Below is a small trained network, with its code and all its weights. Each question gives an input and a class and asks what happens when units are switched off, that is, made to give their printed mean instead of their output.

import numpy as np


def w(rows, s, z=0):
    codes = np.array(rows[::2]) - 128.0
    scale = np.full(codes.shape[1], s)
    scale[-1] = z or s
    return codes * scale


def f(y):
    return np.maximum(y, 0)


def log_softmax(a):
    a = a - a.max(-1, keepdims=True)
    return a - np.log(np.exp(a).sum(-1, keepdims=True))


def net(x, mask):
    res = np.array(x, float).reshape(1, 4) / 4 @ E
    y = f(res @ A[0][:, :-1].T + A[0][:, -1])
    res = res + np.where(mask, y, B[0][:, -1]) @ B[0][:, :-1]
    return log_softmax(res[-1] @ U[:, :-1].T + U[:, -1])


A, B = {}, {}
E = w([
[223,218,214,94,146,217,60,228,132,132],'x0',
[172,159,83,109,105,114,225,81,197,43],'x1',
[44,131,34,195,162,151,149,62,126,245],'x2',
[148,161,170,153,144,89,190,2,24,174],'x3',
],0.0094)
A[0] = w([
[71,190,79,133,135,118,123,132,131,201,79],'neuron 1',
[76,126,2,176,151,205,141,92,149,168,254],'neuron 2',
[150,104,108,56,73,164,123,162,156,50,237],'neuron 3',
[141,175,189,99,110,205,43,169,85,79,150],'neuron 4',
[100,106,80,98,92,98,173,130,146,66,124],'neuron 5',
[169,131,99,100,93,124,196,115,189,43,232],'neuron 6',
[108,183,112,64,146,195,137,168,109,162,98],'neuron 7',
[140,120,137,183,180,100,89,175,86,204,164],'neuron 8',
],0.0094,0.0036)
B[0] = w([
[104,98,103,95,123,60,158,198,127,204,182],'neuron 1',
[64,204,98,157,177,68,139,131,169,212,249],'neuron 2',
[83,203,210,198,157,53,97,126,140,143,217],'neuron 3',
[84,209,111,189,194,128,118,208,145,127,228],'neuron 4',
[180,185,136,179,102,165,75,204,124,135,187],'neuron 5',
[219,185,174,255,59,198,71,128,34,119,221],'neuron 6',
[198,184,124,169,134,129,105,229,123,161,164],'neuron 7',
[167,115,202,153,50,209,108,77,81,128,190],'neuron 8',
],0.0091,0.015)
U = w([
[67,34,181,123,97,132,108,18,37,206,140],'0',
[23,175,69,185,210,62,140,124,206,169,197],'1',
[254,154,143,217,63,196,56,120,65,43,170],'2',
[161,36,18,34,170,161,170,140,251,24,3],'3',
],0.0072,0.0046)

Each question gives the input, the list of numbers given to net, and the class t.
The units are the neurons (one row each of A and B). Each row of codes is followed by its name. A weight is (code - 128) times the scale printed after its matrix; where a second scale follows, it is the last column's (A, B and U).
mask holds one flag per neuron, in row order. A switched-off neuron (its flag False) gives its mean, the last column of its row in B, instead of its output. The means were averaged over made-up inputs and are rounded, as every weight is.
A unit's drop is (log p(t) with every unit on - log p(t) with that unit switched off) / (log p(t) with every unit on - log p(t) with every unit switched off).
The circuit of an input: a set's keep is (log p(t) with only the set's units on - log p(t) with every unit switched off) / (log p(t) with every unit on - log p(t) with every unit switched off). Starting from all 8 units, units are removed one at a time, each time the one whose removal leaves the highest keep (on an exact tie, the one counted first), for as long as the keep stays at least 0.8.
circuit, biggest first: the units of the circuit, biggest drop first
unit that matters most: the unit with the biggest drop
k most important neurons: the k neurons with the biggest drops, biggest first
drop when u is switched off: that unit's drop, to one decimal
input [-6,-6,-3,3], class 0: unit that matters most : neuron 6
input [4,-3,7,8], class 0: 2 most important neurons : [neuron 8; neuron 4]
input [7,-1,6,7], class 0: circuit, biggest first : [neuron 8; neuron 6; neuron 5]
input [-6,8,2,8], class 2: 2 most important neurons : [neuron 6; neuron 5]
input [2,-6,-8,-4], class 1: 2 most important neurons : [neuron 4; neuron 6]
input [-3,-3,-3,1], class 0: circuit, biggest first : [neuron 6; neuron 4; neuron 2]
input [-7,-5,-5,0], class 0: circuit, biggest first : [neuron 6; neuron 4; neuron 2]
input [-6,-6,2,2], class 0: 3 most important neurons : [neuron 4; neuron 8; neuron 3]
input [-4,6,3,-8], class 2: 4 most important neurons : [neuron 6; neuron 5; neuron 4; neuron 1]
input [-4,-6,-4,-2], class 0: 2 most important neurons : [neuron 6; neuron 2]
input [8,0,-2,-4], class 1: 3 most important neurons : [neuron 4; neuron 6; neuron 3]
input [-6,7,3,-1], class 2: 4 most important neurons : [neuron 6; neuron 5; neuron 4; neuron 3]
input [5,-2,-6,-5], class 1: 2 most important neurons : [neuron 4; neuron 3]
input [1,-1,3,7], class 0: unit that matters most : neuron 4
input [-4,-6,2,-1], class 0: 3 most important neurons : [neuron 4; neuron 8; neuron 3]
input [-7,7,2,2], class 2: 2 most important neurons : [neuron 6; neuron 5]
input [-2,-6,-1,-2], class 0: 2 most important neurons : [neuron 6; neuron 5]
input [-4,5,-1,-5], class 2: drop when neuron 6 is switched off : 0.2
input [0,7,0,-7], class 2: drop when neuron 1 is switched off : 0.0
input [-2,-6,3,7], class 0: unit that matters most : neuron 8
input [1,-6,-8,-8], class 1: drop when neuron 4 is switched off : 0.2
